grid = [ -6 -28 -38  27 -10  14 -17  14  12  23  27]
The entry just left of -17 -> 14
Give the entry just right of 23.
Answer: 27

Read these off the grid that follows. Indices start at 1.
1) Which number is the entry in row 1 and column 1?
2) Which number is the entry in the bottom-right corner?
3) Which number is the entry in row 2 and column 1?
4) Which number is the entry in row 2 and column 2?
5) Which number is the entry directly below the smallest entry?
6) Which number is the entry in row 3 and column 1?
7) Which number is the bottom-left entry?
8) Which number is the entry just right of 1?
[[ 15  -3 -12  -8  14   3  18 -18  -9]
 [-30 -16 -20  29 -12  -5  -5  33   4]
 [  1 -10   2 -25 -13 -17  -3 -38  24]
 [-23 -10  -7  28 -14  -9  -6  37  12]
 [  9  -5 -24  -5  19   6  22 -15 -16]]
1) 15
2) -16
3) -30
4) -16
5) 37
6) 1
7) 9
8) -10

Questions about the row below.
1) What is the entry just right of 7?
2) What is the entry just right of the largest entry?
[ 16 -15  19  -8   5 -19 -43 -17 -39   7 -48 -11]
1) -48
2) -8

arr = [-20  33   0 -22  34 -24  14  -4  25 -39  19  47 -22   5 -26]
Find the entry at the centre.
-4
The entry just right of 33 is 0
The maximum is 47

[[69, -84, 63, -61, 65, -33, -103, -86, -116, 2, 87], [176, -101, 178, -127, 116, 162, -285, -93, -516, 241, 458], [124, -146, 125, -134, 128, -39, -167, -159, -166, 28, 112], [71, 93, 78, 12, -41, 293, -169, 112, -572, 291, 558], [-16, 19, -20, 51, -38, 15, -17, 52, -73, 4, 82], [-40, -227, -42, -122, 124, -479, 170, -265, 768, -442, -803]]
Read off the minimum.
-803
Read off the entry just left of -101.
176
Read off the third largest entry.
458
Read off the entry just left of -803.
-442
The entry just left of 170 -> -479
The first entry in reading order -> 69
The entry just right of 51: -38
The 3rd entry in reading order: 63
Read off the entry just right of -122.
124
Read off the 3rd smallest entry.
-516
The 2nd largest entry -> 558
Read off the entry just right of 12.
-41
Read off the fifth entry in reading order.
65
The entry just left of 19: -16
Read off the entry just left of 28.
-166
Read off the entry just right of 28.
112

Questions about the row below.
1) Find the second-last entry.
2) Find the 2nd largest entry.
3) Find the first entry from the right.
4) Find the 2nd entry.
5) Find the entry just right of the largest entry.
6) Find the entry just left of the largest entry.
[-7, 16, 32, 13, -23, -7, -28, 46, -28, 31, 9]
1) 31
2) 32
3) 9
4) 16
5) -28
6) -28

Questions about the array below. Rows and columns are numbered from 1.
1) The entry just left of 5?
2) The entry at row 2, column 1?
3) The entry directly below -4?
4) The entry at row 1, column 1?
5) The top-right entry?
6) The entry directly below the largest entry?
7) The entry in the bottom-right corner?
8) The bottom-left entry?
[[  8  12   8   1   0  -7   7]
 [ 26  -4  11  20  29  27   8]
 [-21  36   1  -9 -31 -24   1]
 [ 32 -10   9  18  28  26   5]]
1) 26
2) 26
3) 36
4) 8
5) 7
6) -10
7) 5
8) 32

B =
[[ 0.036 -0.026  0.033 -0.123  0.027 -0.113  0.073 -0.122  0.034 -0.171
   0.071  0.108]
 [ 0.009 -0.027  0.024 -0.097  0.040 -0.135  0.077 -0.119  0.003 -0.176
   0.049  0.143]
 [-0.091 -0.038 -0.047 -0.033 -0.070 -0.088 -0.022  0.015 -0.003  0.000
  -0.007 -0.101]
 [-0.081  0.046 -0.106  0.047 -0.113  0.007 -0.046 -0.115 -0.094 -0.022
  -0.019 -0.077]]
The entry just right of -0.094: -0.022
The entry just right of -0.106 is 0.047
Which number is the entry just left of 0.003?
A: -0.119
Which number is the entry just left of -0.077?
A: -0.019
Which number is the entry just right of 0.040?
A: -0.135
The entry just left of -0.123 is 0.033
Which number is the entry just right of the smallest entry?
A: 0.049
The entry just right of 0.033: -0.123
The entry just right of -0.038 -> -0.047
The entry just right of -0.135 -> 0.077
The entry just right of -0.171 -> 0.071
The entry just left of 0.047 -> -0.106

X = [46, 17, -26, -39, 16, 47, 45, 35, 47, 50, -37, -40, 45, 42, -41, -45]
Give the entry just right of 17.
A: -26
The entry just right of 50 is -37
The maximum is 50

[[  1  -4 -34 -39]
 [-37   7 -33  -4]
 [  0  -1 -27 -32]
 [-14  -7  11 -35]
 [-34   7 -32  -3]
 [  1  -3 -29 -37]
 [ -9 -13 -19 -28]
 [-40  25 -25 -24]
 [  1   0 -33 -32]
 [  0  -6 -33 -35]
 [  3  -5 -29 -36]]
Indices start at 1.
Report the entry in the bottom-left corner.
A: 3
Report the entry at row 3, column 1.
A: 0
The largest entry is 25
Report the entry at row 3, column 2.
A: -1
Report the top entry of the column that holds the smallest entry.
A: 1
The entry just left of -39: -34
The top entry of the column that holds the largest entry is -4
Report the entry directly below -1.
A: -7
Report the entry in row 2 and column 1.
A: -37
Report the entry in row 3 and column 3.
A: -27
The entry just right of the largest entry: -25
The entry in the top-right corner is -39
The bottom-right entry is -36
The entry directly below -7 is 7
Report the minimum.
A: -40
The entry directly below the largest entry -> 0
Report the bottom entry of the column that holds the largest entry.
A: -5
The entry in row 2 and column 2: 7

[-42 -18   0   1  -1  -5 -34 -35 -30  14  -1  24]
Read off the first entry.
A: -42
Read off the second entry from the left.
A: -18
Read off the entry just left of -30.
A: -35
The first entry from the right -> 24
The entry just right of 1 is -1

data =
array([[ 19.404,  17.325,  -5.066,  19.381],
       [-13.317, -25.538, -25.709,  18.164],
       [ 19.224,  17.445,  -6.575,  19.165],
       [-22.361,   3.342,  18.719,   3.243],
       [-25.075, -25.639,   8.795,   3.740],
       [-24.286,   7.034,  19.705,  -5.603],
       [-13.259,  -7.026,  18.645, -24.346],
       [-13.307, -26.159, -25.816,  17.428],
       [ 19.349,  18.677,  -5.687,  19.010]])
The last entry, reading row by row is 19.010
The last entry of the largest entry's row is -5.603
The entry directly below -25.639 is 7.034
Report the entry directly below -25.709.
-6.575
The entry in the top-left corner is 19.404
Report the entry just left of the smallest entry.
-13.307
The entry directly below -25.816: -5.687
The entry just right of 17.325: -5.066
Report the entry directly below the smallest entry.
18.677
Report the entry just right of the smallest entry.
-25.816
Report the fifth entry in reading order.
-13.317
Report the 1st entry on the diagonal from the top-right corner.
19.381
The top entry of the column that holds the smallest entry: 17.325
Report the entry directly above 3.740.
3.243
The entry just left of 18.677 is 19.349
Report the entry directly below 7.034.
-7.026
Report the entry directly above the largest entry.
8.795
Report the 2nd entry on the diagonal from the top-right corner.
-25.709
Report the largest entry.
19.705
Report the entry directly above 3.243.
19.165
The fifth entry from the end, reading row by row is 17.428
The entry just right of 18.645: -24.346
Report the entry directly below -25.538.
17.445
Report the first entry in the row that holds the largest entry.
-24.286
The entry directly above -5.603 is 3.740
The entry just left of -24.346: 18.645
The entry just right of -13.317 -> -25.538
The entry directly above -25.639 is 3.342
The entry just left of 8.795: -25.639
